Below are the code and all the weights of a small trained network. Each question names an input and a class and asks about switching units off, where a switched-off unit gives its printed mean instead of its output.

import numpy as np


def w(rows, s, z=0):
    codes = np.array(rows[::2]) - 128.0
    scale = np.full(codes.shape[1], s)
    scale[-1] = z or s
    return codes * scale


def f(y):
    return y / 2 * (1 + np.tanh(0.7978845608 * (y + 0.044715 * y**3)))


def log_softmax(a):
    a = a - a.max(-1, keepdims=True)
    return a - np.log(np.exp(a).sum(-1, keepdims=True))


def net(x, mask):
    res = np.array(x, float).reshape(1, 8) / 4 @ E
    y = f(res @ A[0][:, :-1].T + A[0][:, -1])
    res = res + np.where(mask, y, B[0][:, -1]) @ B[0][:, :-1]
    return log_softmax(res[-1] @ U[:, :-1].T + U[:, -1])


A, B = {}, {}
E = w([
[127,127,127],'x0',
[102,2,128],'x1',
[129,128,128],'x2',
[227,104,100],'x3',
[128,128,128],'x4',
[146,121,220],'x5',
[128,128,128],'x6',
[128,128,128],'x7',
],0.013)
A[0] = w([
[160,123,104,125],'N0',
[186,111,70,78],'N1',
[108,45,126,169],'N2',
[120,133,122,143],'N3',
[122,129,133,123],'N4',
[101,143,93,160],'N5',
[121,125,130,97],'N6',
[138,136,126,151],'N7',
[121,126,131,112],'N8',
[167,106,81,41],'N9',
[147,108,126,81],'N10',
[165,160,102,151],'N11',
[131,135,126,208],'N12',
[121,125,129,82],'N13',
[143,135,116,151],'N14',
[170,145,102,111],'N15',
[136,137,124,178],'N16',
[132,152,147,84],'N17',
[123,201,102,74],'N18',
[120,126,148,80],'N19',
[125,123,125,85],'N20',
[126,199,95,123],'N21',
[179,122,108,155],'N22',
[129,119,122,81],'N23',
[155,125,112,131],'N24',
[136,117,121,78],'N25',
[174,123,107,146],'N26',
[120,133,122,163],'N27',
[123,129,129,105],'N28',
[88,119,54,54],'N29',
[154,117,126,110],'N30',
[128,116,119,96],'N31',
[140,121,120,90],'N32',
[141,217,174,67],'N33',
[124,130,127,151],'N34',
[105,122,101,75],'N35',
[126,116,196,1],'N36',
[144,178,157,130],'N37',
[120,132,121,144],'N38',
[147,124,117,117],'N39',
[122,127,131,110],'N40',
[255,96,144,24],'N41',
[94,135,85,140],'N42',
[149,122,118,113],'N43',
[119,141,113,133],'N44',
[123,127,132,107],'N45',
],0.023,0.0076)
B[0] = w([
[146,122,78,165],'N0',
[125,124,29,202],'N1',
[112,5,118,250],'N2',
[118,130,140,136],'N3',
[122,121,125,129],'N4',
[98,133,181,174],'N5',
[127,109,123,125],'N6',
[132,149,130,141],'N7',
[124,114,124,127],'N8',
[118,103,41,173],'N9',
[148,91,120,140],'N10',
[145,206,110,192],'N11',
[121,153,136,156],'N12',
[128,106,123,123],'N13',
[133,151,115,148],'N14',
[164,168,94,177],'N15',
[128,155,131,149],'N16',
[143,114,144,143],'N17',
[57,132,79,203],'N18',
[119,116,108,130],'N19',
[132,107,125,123],'N20',
[64,180,108,214],'N21',
[161,132,69,188],'N22',
[135,100,121,126],'N23',
[148,129,98,156],'N24',
[140,100,116,128],'N25',
[155,128,71,182],'N26',
[114,136,142,141],'N27',
[127,119,127,124],'N28',
[164,91,192,191],'N29',
[155,117,118,145],'N30',
[135,98,123,132],'N31',
[143,112,113,130],'N32',
[209,117,208,220],'N33',
[121,133,133,135],'N34',
[130,95,151,145],'N35',
[62,140,80,158],'N36',
[158,166,168,188],'N37',
[118,128,139,136],'N38',
[146,125,108,142],'N39',
[125,116,124,126],'N40',
[254,112,166,226],'N41',
[97,123,187,178],'N42',
[148,120,109,142],'N43',
[114,134,141,143],'N44',
[126,117,123,125],'N45',
],0.074,0.017)
U = w([
[12,178,149,93],'0',
[129,148,198,254],'1',
[124,196,41,123],'2',
[197,160,128,104],'3',
[97,68,183,26],'4',
[3,86,86,188],'5',
[116,82,33,114],'6',
[186,72,120,135],'7',
],0.0067,0.0064)

Each question gives the input, the list of numbers given to net, and the class t.
The units are the neurons (one row each of A and B). Each row of codes is followed by its name. A weight is (code - 128) times the scale printed after its matrix; where a second scale follows, it is the last column's (A, B and U).
mask holds one flag per neuron, in row order. A switched-off neuron (its flag False) gives its mean, the last column of its row in B, instead of its output. The means were averaged over made-up inputs and are rounded, as every weight is.
A unit's drop is (log p(t) with every unit on - log p(t) with that unit switched off) / (log p(t) with every unit on - log p(t) with every unit switched off).
The circuit of an input: a set's keep is (log p(t) with only the set's units on - log p(t) with every unit switched off) / (log p(t) with every unit on - log p(t) with every unit switched off). Starting from the 12 units with the biggest drops (on a tie, the unit counted first), units are removed one at a time, each time the one whose removal leaves the highest keep (on an exact tie, the one counted first), for as long as the keep stays at least 0.8.
units of the circuit, in order: the units of the circuit, biggest drop first
most important unit: the unit with the biggest drop
top k neurons: the k neurons with the biggest drops, biggest first
drop of u: that unit's drop, to one decimal
input [8,3,1,7,5,-5,-1,5], class 6: most important unit : N1
input [-5,0,5,0,-7,0,-1,2], class 0: units of the circuit, in order : [N41; N1; N22]
input [4,-2,6,4,-2,0,-7,-6], class 2: top 2 neurons : [N33; N29]
input [7,4,1,-7,4,2,-4,4], class 5: units of the circuit, in order : [N41; N33]
input [-5,-8,2,1,-4,0,-2,4], class 2: top 2 neurons : [N18; N21]
input [-4,-1,6,8,4,4,5,4], class 3: top 2 neurons : [N41; N2]
input [-2,0,0,5,-4,5,0,-1], class 3: top 2 neurons : [N2; N41]
input [1,3,1,8,6,-1,1,-7], class 6: top 3 neurons : [N1; N9; N33]
input [-2,8,6,2,-5,-5,-3,6], class 6: top 2 neurons : [N33; N41]
input [-8,-6,6,7,-3,0,6,-2], class 2: top 3 neurons : [N1; N21; N18]
input [-6,-7,0,6,4,2,3,6], class 3: top 2 neurons : [N33; N41]
input [-2,1,0,-6,-6,8,-3,1], class 5: top 2 neurons : [N36; N41]
input [8,-8,6,-6,-2,1,0,-8], class 1: top 2 neurons : [N33; N37]
input [-4,0,2,8,-1,3,-7,-1], class 3: units of the circuit, in order : [N2]
input [-2,1,1,0,0,0,-3,-4], class 4: drop of N1 : 0.5
input [-7,8,4,-1,1,2,2,4], class 5: drop of N33 : 0.3
input [6,3,0,-5,-6,7,2,-7], class 5: drop of N17 : 0.0
